Each row is shifted at random along 3 fixed directions that mean nothing.
Known rows, with every step that occurs:
E, V, S, Y, U, N, J, K: [ 39.6 -34.7 -23.1  -9.3  33.8 -58.0 -21.6  18.7 -25.8 -27.7 -31.2  20.2
   4.0   8.4  11.5   8.0  -2.5  13.4  36.9  13.7  16.9  15.9  -3.7  28.1
 -35.5  -5.2 -12.0 -21.2  -3.4 -61.7   5.3  13.3  68.7  51.3 -52.0  19.7
 -15.1  -2.1  -9.4  14.3  36.9]
E, K, V, S, N, J, Y: [  7.1   2.0   7.1   7.0  -9.8  -4.5  31.6 -13.4  39.8 -22.7   6.8 -31.1
  -5.2 -13.5 -23.2 -29.5  33.4   7.4  27.9  16.8 -20.0 -25.9  -1.9 -43.1
  -8.8  18.6 -19.2 -26.3 -22.6   2.2   0.0  -5.7  -6.9   2.5 -11.9 -19.3
   5.7  38.9   5.5 -34.5 -35.8]
L, Y, J, K, E, S: [ -7.8   5.7  26.4 -26.3 -17.3  32.7  16.6  -4.0  11.9  17.1  -3.7  -8.0
  16.6   2.5  14.5 -25.7  10.7 -13.8   7.4  -6.8   8.9  -3.9 -10.3  -7.7
  23.8   7.8  16.1   8.2 -24.6  33.4  -8.4 -15.1 -30.4 -18.2  34.9 -10.0
 -15.6   9.3 -12.8 -10.7 -22.5]
J, K, L, Y, U, N: [ 28.1  -3.4  -5.0   4.8  -3.6 -26.9   7.5   7.9  -6.7  20.9 -45.9   9.5
  20.6   1.2 -12.4  33.5  16.7   3.3  -7.0 -11.5   4.6   9.4   4.8  -6.2
  -2.8  32.5  14.4   8.1 -18.8  32.1   9.8 -16.0  23.2  12.1 -28.0   5.4
 -10.0  -3.7  -7.4  -1.7  25.3]
V, S, Y, L, K, E: [  3.7 -14.7 -16.7  25.6   9.2  -5.6 -21.6   5.4 -36.8  -5.1  36.5   7.3
   1.6   1.5 -10.9  -1.6 -32.8  13.7  -8.0  -9.7 -12.7   6.6   5.6  11.9
  -5.1   1.6 -32.5  16.4  23.2 -39.6  10.8   4.1  21.0   8.3 -15.7   9.8
   4.5 -26.1  29.6  36.5  25.1]
S, J, L, Y, N: [-60.4  11.1  39.5 -32.2 -30.6  55.6  -0.5 -12.4  20.4  16.0  38.7 -11.6
  -0.8   8.0  31.8 -73.4 -17.6 -40.0 -54.6  17.0  16.5   1.6 -50.7   2.5
  39.5 -31.0   2.8  18.7  -2.3  47.6 -10.2  -3.7 -78.9 -21.1  67.7  -5.7
  -0.2  17.4 -35.9 -12.2 -33.8]
Y, L, U, J, K: [ 43.3   3.7 -11.8  21.6  27.2 -55.8  -1.6   9.5 -11.1  -1.5 -60.1  30.3
  -1.1  -7.0 -11.5  57.4  13.5   6.6  39.2  21.5   2.1   4.9  39.8  35.8
 -28.4  29.5   8.5  15.7  15.4 -17.0  10.5   9.0  48.2  31.2 -29.2  37.9
 -64.0 -38.7 -12.3  31.2  12.4]
S, Y, J, K, E, V: [-44.1 -12.1  25.8 -45.1  10.6  38.5 -34.0  11.6 -11.6 -13.1  30.2   4.9
  10.2   6.5  48.3 -64.0  -7.3 -45.4 -22.6  17.2  25.0  16.0 -73.3  42.5
  41.1 -46.6 -31.3 -15.3  13.4 -17.0 -14.3  30.6 -20.2 -13.5  57.3   9.8
  31.9  19.3 -69.8  29.0   2.1]
E, K, V, S: [-23.3  -9.7  28.1   2.9 -42.2  46.6  13.5 -18.2  39.2 -13.1  73.4 -51.5
   4.4  -7.1   8.1 -57.4   5.0  -5.2 -18.9 -23.7 -34.9 -27.7  10.1 -45.2
  25.4  26.6 -29.6 -36.1 -41.0  57.4 -11.7  -3.3 -49.8 -22.5  29.7 -52.5
  11.7  57.6  19.6 -41.4 -39.5]
J, Y, N, V, E: [ -0.1  -0.6 -13.2 -23.1  29.5 -12.4 -31.8   8.6 -25.7 -52.3 -13.9  17.4
   5.0   0.8  -3.1 -20.3   0.8 -13.5  49.7  40.7  13.6  21.4 -20.4  53.0
  -0.1 -15.1 -22.7   7.9  33.8  14.1   0.0  36.3  29.3  16.0  -5.1  14.1
   6.1  -2.0 -19.1  63.0   9.6]
Y, N, V, E, J: [-10.6  -9.1  -2.9  12.8  -0.9  13.9 -29.1   1.1  -9.4 -48.1  32.7  -4.0
  -5.5   0.0  14.0 -34.6 -17.5  -2.7   6.3   2.4   3.3   4.6  26.2  27.6
   9.4 -17.1 -22.2 -17.5   5.9  -3.9  -6.0  26.1  -6.2   1.9   5.6 -24.9
 -15.1  10.5  16.7  26.0   6.8]
L, U, Y, N, V, E: [  0.3   0.4  -4.5  -4.1 -15.1  20.4   4.9  -1.2  -1.1  30.9  30.2  -8.8
   5.5   8.0  14.1  27.7 -24.6  10.5  -9.7 -36.1  -8.9   6.5  18.1  -9.3
   9.7   3.3  19.6   4.2  -5.8  67.1   0.5 -10.8 -21.4 -16.9   9.8 -31.0
  16.4  -2.2  36.6   4.3 -12.9]
U, J, N, V, S, Y, L, K, E: [ 23.0  -3.6 -25.1  15.8  29.2 -33.7 -19.3  20.2 -23.5 -22.5 -24.3  36.6
   5.0   5.5  -5.0  39.0   1.3  10.0  19.0   1.4  19.2   5.3   0.7  23.3
 -16.1 -13.2 -23.0  18.3  35.6 -32.2  -2.0  10.7  54.3  13.8 -37.0  38.5
  -8.4 -23.1 -15.7  17.4  40.6]
K, V, S, Y, L, U, J, N: [ 30.5 -36.7 -24.3   4.0  -2.2 -27.0  -0.8  21.2 -13.6  -0.8  23.1   3.8
  12.7   3.3  -0.2  18.6  -5.3  25.4 -21.3 -27.1  -8.3   6.1 -13.7 -20.1
  -9.4   0.9 -37.3   9.8   7.8 -13.2  21.4 -13.6  35.4  15.8 -51.8   3.7
   0.2 -12.7  18.5   7.1  27.7]
U, L, K, V, S, J: [ 23.5  -7.9  -9.7  17.2   0.1 -25.5  -2.4   0.3   1.1  25.2  -5.1   6.9
  -7.1  -1.1 -12.4  49.0   8.4  17.3  -3.8  -7.4 -22.6 -10.1  22.8 -13.1
 -25.1  41.8   2.4  -4.8   1.1 -18.4   8.7 -13.3  28.8   9.4 -28.6  12.3
   1.8  -9.3  11.9 -26.8  15.7]
L, U, J, K, V, S, N: [  4.6   8.7   8.9  -4.0  -4.1  -1.8  19.7  -2.4  21.4  41.1 -11.9  -8.0
  -7.8  -8.0  -3.9  24.2  23.1   2.7  -6.6   2.9 -13.5 -24.3   5.7 -21.8
  -2.8   4.5   4.5  -5.9  -6.8   6.8   0.3  -6.7   0.9  -5.9  -3.5   9.4
  -4.2   8.4 -22.7 -12.5 -26.2]
N, V, S, J: [-51.2  35.4  23.0  -8.4 -38.6  55.9  19.2 -30.2  45.8  35.4  31.1 -49.2
 -24.8   0.0   0.0 -56.4  -3.4  -1.1 -41.8 -12.1 -37.1 -27.4  22.8 -44.3
  24.3  13.0   0.3 -13.7 -12.3  26.4   2.0  -2.2 -68.9 -42.2  37.6 -36.2
  40.1  32.8  27.3 -42.2 -60.2]
K, L, Y, N: [ 17.5  35.8  12.1  13.5 -16.1 -24.9  66.3 -27.4  48.6  51.8 -36.4 -39.1
 -13.5 -28.4 -60.9  28.9  56.1  16.4   6.6  23.2 -41.9  -3.5  42.9 -69.0
 -21.4  89.8  31.1   5.3 -17.6  45.0  29.3 -43.0 -45.7  -3.6  -3.6   0.6
 -12.1 -17.7  37.9 -24.2 -73.7]
V, S, N, J, Y, U, L: [-14.1  24.3   2.8  17.7  24.8 -23.5  14.9 -20.2  10.5   5.6 -41.9  -0.8
 -26.8 -15.6 -34.0 -11.9  24.0  -2.2  32.4  60.6 -12.1 -10.4   7.0   7.8
 -24.8   6.6  22.6  12.9  26.3 -46.6   6.9  30.4   6.2   7.3  10.6  31.7
 -13.2 -14.0  -1.9  14.3 -45.1]
S, J, L, Y, N, V: [  2.1  21.3   6.5 -13.2 -21.1  -9.7  42.3 -10.7  41.9  37.6 -38.3 -13.8
  -9.6   0.9 -15.7 -13.1  18.0   7.2 -10.1  13.3  -4.2  -3.6   1.3 -39.8
  -3.0  20.4   8.9   8.8  -6.6  14.8  20.0 -31.4 -36.1   1.4 -12.6  -2.0
 -13.2  -5.1  11.3 -38.1 -35.3]
U, L, K, V, E, S, J: [ 38.6 -34.2 -20.3   8.5   0.8 -27.8 -15.5  13.1 -18.0  -1.5   4.8  14.8
   9.4   2.7  -1.0  55.3  -0.6  20.5  -0.6 -28.9 -11.6  -4.4  18.6 -10.5
 -21.7  24.4  -2.0 -10.6  -7.0 -31.1   3.4 -19.0  43.8  14.6 -47.3  -1.3
   5.8  -4.1  16.6 -23.0  55.5]
V, S, N, Y, U, L: [-12.5 -10.8 -19.3  19.1  -3.3   5.2 -11.0  -6.4 -20.6   2.2  24.1   6.0
   4.3   2.8 -12.5   1.7 -27.5  13.3 -17.3 -14.3  -8.4   4.1  10.3  -6.2
  -5.0 -13.4   2.5   2.6  11.7 -35.3   8.6   3.6   0.0  -0.8  -7.0 -12.2
   4.4  -7.8  43.6  11.6   3.2]
E, S, Y, N, J: [ -9.5 -10.8   0.6 -11.1   6.3   8.9 -16.0  -1.9  -8.9 -46.3  28.2  17.4
  14.4  -3.7  13.8 -28.2 -15.6 -11.5  19.1   7.6  21.2  20.8 -18.2  15.6
  -3.2 -27.4 -10.7  -4.5  -6.9 -39.6  -7.1   2.6  -7.7   9.2  14.3  -4.0
   2.6   6.0  -6.2  22.6   1.9]
L, K, E, J: [  8.0  40.7  12.8   3.0   8.7   6.8   9.0 -10.4  12.7  11.9 -20.8 -16.0
 -25.5 -21.2 -19.1  30.5  35.1  -1.3  39.0  18.5 -23.2 -20.5  29.0  -9.9
  -8.0  36.2  13.4 -20.0 -11.9   1.1  -7.8  -9.5  -0.8 -14.1  10.5   9.1
  -1.3  -0.1 -21.6  -9.4 -18.4]
S, Y, U, J, K, L: [ -5.4   4.5  10.0   7.9 -13.6   4.2  44.0  -2.9  35.5  61.6 -31.0 -20.2
  18.1  -3.8 -15.1   9.7  20.0  -3.6 -37.2 -18.6 -20.5  -0.3   0.3 -37.5
   9.2  21.5   6.1  -9.7   0.6  18.6  17.2 -12.2 -20.2 -17.6   8.7  -0.4
  -2.0  -2.9  11.5 -26.4 -22.3]
U, N, J, Y, L, K: [ 14.4  22.0 -12.8  13.4  48.8 -44.4 -24.8   0.6 -16.8 -43.1 -67.1  46.8
 -15.2  -7.5 -17.4  38.8  15.3 -14.0  66.0  61.5  24.8  10.6   6.2  69.4
 -38.3   4.6  15.9  16.1  28.1 -21.0 -14.6  30.4  52.2  29.1  -1.2  55.4
 -23.0 -26.1 -43.8  24.5  17.2]
V, E, J, N: [ -7.3   1.5   6.5   4.4  -0.7   3.5   4.2  -7.1  14.7 -33.5 -22.2 -40.7
 -16.0 -17.7  -6.0 -28.4  36.2  -8.0  32.1  27.9 -27.2 -26.0  29.9  -2.9
   6.2  17.1   4.1 -19.5  -8.5  23.7  -9.3  17.2 -16.2   0.7   6.6 -16.3
 -32.4  27.1  -1.8 -14.6 -20.5]
U, Y, N, J, L, K, V: [-21.5   1.3   9.8   1.4   4.4  18.6 -23.9   2.6  -9.9 -20.0  42.5  25.7
   9.3   8.7  29.0 -14.8 -15.6 -19.7   3.5   3.8  31.9  20.3 -39.9  36.5
  10.7 -24.2  12.9  27.8  18.4  66.4 -17.9  25.7  -8.5  -7.3  45.5   4.0
  15.9   8.7 -25.0  12.2   4.7]
Y, U, N, J, K: [-14.8  29.1  18.1  22.4  -3.0   8.5  23.9 -18.5  34.2  28.8 -57.4  -7.1
  -6.7  -8.4 -13.2  -7.4  18.8 -13.6   1.6  16.3  -5.6  -6.5  32.6   8.8
   2.6  18.6  30.4  -3.8  -9.8  18.3  -4.4  29.7 -16.4 -12.4  32.0  -2.7
 -31.7  -3.0   2.3 -20.3 -31.2]
K, E, J, Y, N, V: [ 35.3   4.5 -21.1  -6.8   7.5 -18.2   5.0  12.5   0.5 -33.2 -44.9  -0.1
  -0.2 -11.9 -16.6  42.4  28.9  18.8  39.4  -6.6 -16.8   5.9  20.3 -17.1
  -7.7  30.3  -6.4  -8.6   4.7  -1.4  10.4 -12.0  41.5   7.7 -44.1  -0.7
  -8.5   1.4   6.7  -6.5  23.7]
E, J, K, V: [ -8.1 -14.6  19.3 -11.6 -39.2  36.9  -2.9   4.8  25.8 -24.8  22.9 -26.7
  15.0   3.1  38.0 -33.7   8.2 -11.4 -18.2 -33.2 -10.0 -17.0  -5.9 -20.2
  31.3   4.3  -9.2 -31.1 -45.1  63.0 -12.9 -15.7 -16.9 -10.4   8.5 -42.7
 -12.1  61.3 -20.3 -45.3  10.2]
V, S, Y, L, K, E, J: [ -2.0 -14.5  -6.4  22.3  13.9  -3.4 -26.1   7.1 -35.1 -23.2  38.6   6.1
  -6.0   1.4   5.0  -9.6 -28.7   3.9  -1.0   0.9  -4.6   3.2  -0.9  23.0
  -5.6  -7.5 -25.9   8.3  16.3 -47.5  -0.3   4.5  21.6  12.1  -2.6  16.5
  -6.5 -15.5   6.2  31.4  21.3]
L, U, Y, J: [ 48.6  -6.6 -23.3  -7.2  14.1 -34.0   6.6  14.7 -11.8  33.1 -42.6  16.4
   8.9  -0.7   1.4  77.8  15.1  22.6  36.0 -15.1  -4.0  12.7  33.8   5.7
 -29.2  35.0  34.0   3.4   7.6  16.1  19.5  -3.8  39.5  10.6 -26.1   8.2
 -32.6 -31.6  16.1   4.2   3.9]
Y, U, N, V, E, J, L, K: [ -9.1  21.5  20.2   5.8  14.6 -12.0   9.0  -8.9  15.8   8.9 -36.1  -7.9
 -27.0  -4.0  -1.7 -10.2  16.9 -13.5  19.6  30.2   3.2  -6.6  20.9  24.8
  -4.1   8.3  18.4 -17.3  -4.2   4.7 -13.0  25.5  -6.7  -3.9  23.0  13.7
 -14.7  -8.5 -15.0   1.0 -24.7]
S, J, N, Y, L: [ 23.1 -12.6 -39.6  -1.4  12.8 -25.7 -26.7  21.0 -33.2 -35.1 -33.7  34.1
  18.2   9.4   0.8  17.8 -10.4   7.3  -3.3   0.0  28.8  24.3 -14.1  20.4
 -10.9 -25.0 -13.4  20.4  16.7 -52.2  17.8  -0.8  38.5  27.7 -48.9   5.6
 -21.9 -17.9  -2.5  11.2  56.1]
S, Y, L, U, N: [ 30.6 -27.5 -27.2  19.5 -20.2 -20.9  18.1   9.2   2.2  26.0   1.2   7.1
  22.8   6.9  -8.3  46.6 -33.8  26.2 -29.4 -46.4 -14.7  17.7  21.8 -27.2
 -10.1  20.0 -18.2  -2.0  -8.9   6.3  24.7 -47.5  -0.3  12.8 -45.1 -17.8
 -16.9 -31.5  61.1 -10.4  22.5]
V, S, J, L, Y, N: [-11.1  -9.1   4.9   8.5 -14.4   1.3   5.7  -7.9   2.3   8.2  11.9 -10.1
  -4.4   3.9  -5.9 -40.4  -9.7   4.7 -18.2  15.2  -5.8  -5.3   7.0  -8.4
  -3.3   8.3  -4.7  26.4   9.6  -3.4  10.5   3.1 -17.9  13.5   2.1   3.2
 -33.9  -4.1  21.2  -8.3 -18.8]

Rows:
[ -4.7   4.4  -7.1  -2.2  19.0 -20.7   0.0  -5.4  -3.9   9.1   9.2  -2.7
 -20.7 -16.9 -21.2   1.5  23.6   6.9   3.8  23.7 -17.7   2.8 -18.1  -9.0
 -12.2   6.7 -11.0  -8.0  12.6 -50.2  15.7  15.0  14.0   0.1  -7.0  14.2
  35.2  -7.0  -2.6  22.6 -24.6]
K, V, S, N, Y, U, L
[ 43.4  -2.2  -8.9   3.6 -17.6 -20.8  52.0  -0.4  32.5  17.2 -48.8 -25.1
  12.4   5.0 -23.1   5.5  26.6  28.4  38.3 -11.2  -4.8 -15.2  40.8 -43.0
 -12.1  34.7   9.4 -11.3 -28.1  28.7  14.9 -36.0 -10.2   4.8 -40.2 -28.2
 -48.4  -5.0  51.5 -39.7 -23.9]
L, Y, J, N, V, E, K
[ -9.9 -53.7 -18.6  -8.2 -11.3  27.6 -33.6  17.0 -43.6 -46.5  52.0   9.7
  35.0  12.8  22.1 -21.6 -40.4   0.4 -28.3 -50.5  17.7   4.1 -13.3   4.5
  23.1 -63.7  -6.9  -0.3   7.7 -14.5 -13.1   9.1   3.3  -6.8  -8.0 -33.7
   4.8  15.8  26.3  10.8  67.3]
V, E, S, N, Y, U, J, L
[  9.1   3.1 -18.8   9.6  -1.9 -11.9   3.9   1.0   1.6  -8.8  -6.9   0.4
 -11.5  -8.4 -25.2  -5.9  10.0  15.2   0.4   6.4   2.8 -16.9 -12.3 -23.8
  -6.1 -32.8  -5.6  -5.8   9.8 -31.4  10.3  -4.7   1.8  -3.7 -37.5 -10.2
  17.9   0.0   3.3  -6.8  26.1]
S, N, J, L, K, V, E
[ 47.0 -18.7 -21.6  17.9   0.1 -40.1   9.1   6.5  -7.7  -0.5 -38.1  21.8
  13.2   9.5 -10.9  63.3  -7.3  29.3  22.9 -21.1  -1.8   6.4  28.4 -12.8
 -24.8  34.3  23.0  12.7 -10.1   0.8   4.9 -33.8  41.3  31.6 -51.6   4.5
 -29.6 -12.7  35.2 -23.6  33.7]
U, L, Y, N, J, K, E, V, S
[-49.3  29.0  21.0   3.6   0.8  30.4 -14.1 -19.6  -5.6  -0.2  28.4 -10.5
 -27.3  -8.2  -1.8 -45.4  -4.3 -20.4 -28.2  34.2   3.6 -19.1 -23.8   6.4
  13.4 -37.7  14.2  13.3   7.1 -28.1 -10.7  22.7 -33.4 -17.9  42.8   9.1
  32.2  15.5 -37.8  21.3 -27.7]
V, S, N, J, K, L, U
[ 12.2   2.2 -21.4  -4.6   1.6  11.1   6.1  11.3 -17.0  15.2 -12.9   2.7
  16.8  11.9 -12.5  37.3  -8.4  13.1  -6.3 -43.6   3.2   0.6   0.3  -5.7
   4.9 -22.6  20.1  -1.0  13.3  12.9   2.8  -6.2  19.2 -16.2 -14.5 -11.0
  13.3  -9.4  23.5  -5.6  38.0]
N, Y, U, J, L, K, V, E
[ 51.4  -3.3 -31.2   7.5  35.3 -68.8   9.9  12.2  -5.9 -42.8 -56.7 -11.5
 -21.3 -24.4 -36.8  29.5  60.4  24.7  64.5  34.2 -21.1  -4.0  16.9  -4.7
 -31.6  33.3 -13.5 -12.5   6.6 -45.4  20.3   4.6  56.4  32.5 -64.4  14.2
 -12.4  -8.5   1.5  10.9   9.4]
K, V, E, J, N, Y, L
[ 46.4  -9.7 -23.8  35.9   9.5 -42.4  11.2   5.7   1.7 -15.0 -21.1  -0.4
  -1.9  -6.4 -31.0  46.5  13.4  30.8  18.8  -7.2  -8.7  -2.5  64.1 -13.0
 -28.2  27.0  -8.6 -14.9   7.9 -28.1  13.2   0.5  31.4  19.9 -52.2  -6.3
 -27.5 -15.9  42.3   3.1  13.4]
Y, N, V, E, K, L, U, J
[-13.1 -12.4  24.5 -35.5   2.0  11.2   2.7   4.3   3.6  -2.2  33.1   6.9
  15.4   2.1  25.6 -28.3   0.3 -21.7  -2.2  -2.6  20.7  11.6 -51.3   0.8
   9.8 -24.7  -7.2  -7.4 -12.4  -4.3 -12.0  -4.9 -13.6  -7.9  28.6  11.8
  21.4   8.3 -36.9   9.3  -6.2]
E, S, Y, U, J, L, K, V
[ 12.1  23.2  -2.5  -9.9   7.1  11.5   5.6   0.6 -13.9  10.2 -11.9   8.6
   5.3  -0.5 -13.3  21.2   3.8   3.3   9.9  -7.5  16.4   5.2  -9.8 -12.4
   0.5  -9.5  10.9  10.3 -13.2 -36.6  -3.0 -15.6   6.5 -10.2  -7.3   0.1
  19.2 -13.7  -5.6   2.7  17.2]
L, K, E, S, J, N, Y, U
[ 20.7 -11.2   1.3  10.5   9.8 -37.6   9.2   3.4   6.2  -0.9 -21.4   4.7
 -10.1  -6.2 -20.2 -27.3  33.1   9.4  21.2  39.7   7.8  -6.2   4.5   4.0
 -19.3  15.2 -13.9   7.4  24.6 -38.3  17.7  24.7  12.3  16.6 -15.8  22.9
 -40.2 -23.7  -2.6   4.7 -11.3]
Y, J, L, K, V, S, N
[ 24.6  -6.0 -20.0   2.4  24.9 -38.8  -5.3  17.1 -18.8 -13.7 -20.5  10.9
  -4.5   1.4  -4.5  20.3  -0.1   8.4   9.6  11.1  13.9  15.8 -13.6  13.3
 -12.5 -18.1 -20.0 -13.6   8.0 -58.0  13.1 -10.4  32.8  24.5 -41.8  14.7
  16.2 -13.0 -13.5  35.4  22.9]
S, Y, N, V, E, J, K, L, U
[-24.9   3.2  11.3   5.3  32.9  -8.9 -26.4   0.5 -25.7  -7.3  10.4  17.2
 -12.4   0.2  12.6 -21.6 -14.2 -23.7   9.0  42.5   8.5   1.8 -22.2  57.9
  -2.0 -21.0 -15.1  19.2  31.1 -37.3  -9.7  34.5  14.8  14.2  32.8  48.4
  -6.5 -13.4 -44.6  54.7 -15.5]
V, S, Y, L, U, J, K
[  1.7  26.2   8.3 -11.2   5.9   0.2   8.1 -10.3  11.1  17.2 -34.6  -6.2
 -26.1  -6.3  -3.1  34.7  11.5   0.1   9.9  10.7  -8.0 -16.1  15.9  -4.5
  -6.8  10.4  30.0  -4.3 -18.4   0.9 -15.0  -4.5   1.8  -0.2   5.4   9.9
  13.9   5.1 -23.7 -20.3 -13.8]
L, U, N, J, K, E, V, S
[ -8.8   4.8  -6.3  27.3  -5.1   2.7  -0.3 -13.1   2.7  -5.7  22.8   4.6
  -4.3   0.3 -17.8  15.5 -14.6   6.0  -8.4  -7.4  -8.0   2.7  19.6   0.2
  -8.1  21.5  -4.5   7.1  -3.4  17.0  -9.2  -9.4 -11.6   0.8  11.1  -4.5
  13.4  -5.2  32.5 -17.1  -8.7]
U, N, Y, L, K, V, S
[ 14.8   2.9   1.0  -1.7  -2.2   1.1  11.8   0.1  -0.5  21.6   1.1   0.1
   2.5   6.9  11.6  31.9  -9.0  11.6   7.3 -17.0   2.4   4.8   5.4  -9.5
  -2.2   8.5  30.8  18.3 -10.8  38.6  -4.4  -8.6   5.2   4.6   1.5  -8.1
   3.4   2.3  10.5  -8.0  -7.5]
L, U, Y, N, J, K, E, V, S
[  7.4  10.6  -5.5  12.6  -2.8 -12.3  33.9  -2.9  21.5  42.8 -42.2   2.9
   4.9   4.1 -19.7  18.4  -4.0   6.4  -7.2  -7.5   1.8   6.3   0.3 -14.8
 -10.1   1.4  11.1  -5.7  -0.9  -1.5  11.2 -16.7  -7.5  -2.6 -10.1   4.2
  -5.0 -24.8  21.2 -20.9  -2.6]
S, Y, U, N, J, L, K
[-21.1 -16.1  10.2 -34.5  -0.3  32.4 -28.6   9.8 -31.7   5.6  40.1  13.7
  10.5  17.4  45.0 -19.9 -41.4 -18.7 -27.4 -23.3  32.2  15.1 -30.1  30.6
  17.9 -50.5   8.1  -3.0 -18.8  -5.0 -16.7  -3.7  -8.7 -13.6  27.0  -8.2
  15.6  -1.7 -16.0  23.4  21.2]
L, Y, U, N, V, E, S, J
[ -2.6 -12.5   8.2 -36.4  23.0 -13.9 -24.8  12.1 -21.1 -30.1   2.4  30.7
   6.2   4.5  29.5  -5.3   1.4 -21.1   4.9  14.0  40.4  23.3 -43.3  31.9
  -1.8 -27.0  -5.5  -5.9  -6.4 -58.9 -12.7   3.9  14.8  10.6  12.2  27.9
  34.6   1.2 -58.5  26.6  14.1]
E, S, Y, J, K, L, U, N, V
[ -6.8  40.1   4.0  -2.0  11.4  -7.3  28.9 -10.2  20.2  42.6 -29.2 -13.1
 -27.0  -2.2 -26.9   7.2  16.4  11.4  10.4   6.8 -17.8 -13.6   7.4 -21.3
  -4.5  11.4   2.2  -2.1  19.6 -16.7   6.9   1.0  -1.3 -20.2  -1.9  22.7
  38.7 -14.0   4.1  -3.6 -31.6]
N, V, S, Y, U, J, L, K, E
[-28.2  34.2  16.1   1.1  14.7 -12.1  -3.6 -20.4  22.0   6.3 -21.2   2.2
 -41.5  -6.6 -10.5 -14.7  19.0 -14.0  13.1  51.7  -1.6 -13.3   9.7  18.2
 -13.6  18.0  -0.3  -2.1   9.5  -9.0 -15.9  22.0 -14.5   0.8  26.0  32.7
  22.9   3.3 -31.6 -15.2 -42.1]
U, N, V, S, J, L, K
[ 24.2  18.5 -10.8   9.2   2.1  -4.7  17.0   2.2   0.4  31.4 -33.1  12.2
   5.6  -0.6  -5.8  62.7   2.6  14.0  16.2 -18.2   0.3   7.0  16.4  -6.7
  -4.5  15.0  35.4  22.5  -1.1  37.0   4.1  -8.8  15.0  -2.6  -8.4  -3.1
  -3.0 -13.4  10.4  -3.2   1.3]
L, U, Y, N, J, K, E
